Small tables with named rows and columns. After each table, cells are looked up by row and column.

nol:
columns: gev, zeni, pap, suvu, vonema
lapeta: [96, 78, 195, 30, 111]
favudo: [20, 122, 129, 19, 62]
porof: [76, 118, 121, 113, 66]
dokero: [67, 113, 46, 209, 88]
piz: [223, 56, 160, 167, 212]
funes: [71, 226, 152, 132, 97]
sosog: [65, 218, 220, 183, 79]
gavufa: [112, 157, 184, 150, 78]

dokero, vonema => 88
dokero, gev => 67
dokero, pap => 46
favudo, vonema => 62
lapeta, zeni => 78
dokero, zeni => 113
piz, pap => 160
gavufa, vonema => 78
sosog, gev => 65
porof, gev => 76
lapeta, suvu => 30
favudo, suvu => 19
funes, pap => 152
funes, zeni => 226
gavufa, gev => 112
porof, vonema => 66
piz, suvu => 167
piz, gev => 223
favudo, gev => 20

gizol =
	bunez	nur	tet	bomu	dige	kes	vonezul	vobomar	sib	bebo
sel	-41.36	-26.54	-50.36	-37.50	21.60	-43.40	-65.03	-64.78	18.58	-55.02
paz	-59.01	3.49	-88.87	3.38	-22.72	-8.12	-18.12	-28.60	24.29	-20.57
kemove	-29.74	-20.13	-10.20	-49.73	22.99	-32.16	-62.48	-66.33	21.25	0.91
raruve	-51.41	43.48	-12.78	-12.57	-32.77	48.57	5.15	-9.10	10.16	-6.38
ket	-86.85	53.81	-65.79	-10.19	-15.17	39.72	-21.15	-52.12	2.71	-8.19
zepefo	-66.22	49.23	-37.91	-4.11	-30.11	41.80	-4.12	-36.07	12.49	-96.11
rigi	-51.00	30.91	-47.93	13.42	-46.98	19.94	6.94	-35.15	-4.76	-11.73
fiz	-25.69	2.80	16.85	-37.78	0.81	-7.34	-39.44	-66.74	27.02	-4.39
velugo	-53.61	25.51	-54.57	6.69	-41.72	23.57	6.28	-11.45	9.05	-4.07
galo	-31.49	-41.52	-50.30	-40.89	17.60	-41.12	-53.60	-20.08	25.72	-11.70
pef	-17.32	-40.56	-24.61	-35.80	9.48	-49.30	-51.51	-45.82	-82.92	-49.36
sazaf	-44.72	-22.25	-87.97	-2.93	-17.80	-28.56	-23.67	-15.98	-64.74	-40.32
siku	-76.79	20.68	-93.02	-3.28	-10.97	1.42	-30.78	-52.61	-12.18	-15.59

rigi, bebo => -11.73
galo, kes => -41.12
fiz, bomu => -37.78
velugo, kes => 23.57
sel, tet => -50.36
fiz, bebo => -4.39
galo, tet => -50.30
siku, vobomar => -52.61
kemove, vonezul => -62.48
rigi, dige => -46.98

zudorud =
,tate,nipalo
kab,65.3,70.5
kud,32.7,33.5
fabi,20.8,99.0
nena,17.9,35.8
ver,13.4,82.9
feni,25.6,39.2

What is the nipalo of nena in zudorud? 35.8
What is the nipalo of kab in zudorud? 70.5
What is the tate of ver in zudorud? 13.4
What is the nipalo of feni in zudorud? 39.2
What is the nipalo of kud in zudorud? 33.5
What is the nipalo of fabi in zudorud? 99.0
What is the tate of feni in zudorud? 25.6
What is the tate of nena in zudorud? 17.9
What is the tate of kud in zudorud? 32.7
What is the nipalo of ver in zudorud? 82.9
What is the tate of kab in zudorud? 65.3
What is the tate of fabi in zudorud? 20.8
Row with the largest nipalo: fabi

Table fegur
cols = nazeka, pigob, zumo, katuv, saneget, riz, raribom, vun, foreke, puliba
dit: [0.30, 0.50, 0.49, 0.55, 0.41, 0.57, 0.50, 0.52, 0.30, 0.10]
begodo: [0.32, 0.48, 0.51, 0.54, 0.43, 0.57, 0.43, 0.37, 0.47, 0.27]
kagobu: [0.30, 0.50, 0.49, 0.54, 0.41, 0.57, 0.51, 0.53, 0.30, 0.11]
dapu: [0.59, 0.44, 0.42, 0.39, 0.50, 0.36, 0.47, 0.52, 0.49, 0.67]
kub: [0.33, 0.49, 0.50, 0.53, 0.43, 0.56, 0.45, 0.41, 0.43, 0.26]
sapupe: [0.58, 0.43, 0.45, 0.40, 0.51, 0.39, 0.39, 0.34, 0.66, 0.79]
fosev: [0.34, 0.50, 0.47, 0.52, 0.41, 0.54, 0.53, 0.58, 0.26, 0.13]
sab: [0.60, 0.45, 0.40, 0.38, 0.48, 0.34, 0.54, 0.66, 0.36, 0.57]
mos: [0.52, 0.44, 0.48, 0.44, 0.50, 0.44, 0.36, 0.26, 0.69, 0.73]
ruf: [0.33, 0.48, 0.52, 0.54, 0.44, 0.58, 0.38, 0.25, 0.58, 0.37]
fonel: [0.60, 0.45, 0.40, 0.38, 0.48, 0.35, 0.54, 0.66, 0.36, 0.57]
sunaz: [0.37, 0.48, 0.48, 0.51, 0.43, 0.52, 0.49, 0.49, 0.37, 0.27]

vun of sapupe: 0.34
katuv of ruf: 0.54
nazeka of ruf: 0.33
nazeka of sapupe: 0.58
pigob of fonel: 0.45
riz of sunaz: 0.52
zumo of mos: 0.48
raribom of sab: 0.54
saneget of mos: 0.50
raribom of fonel: 0.54
foreke of fosev: 0.26
foreke of dapu: 0.49
katuv of kagobu: 0.54
vun of kagobu: 0.53
riz of kagobu: 0.57

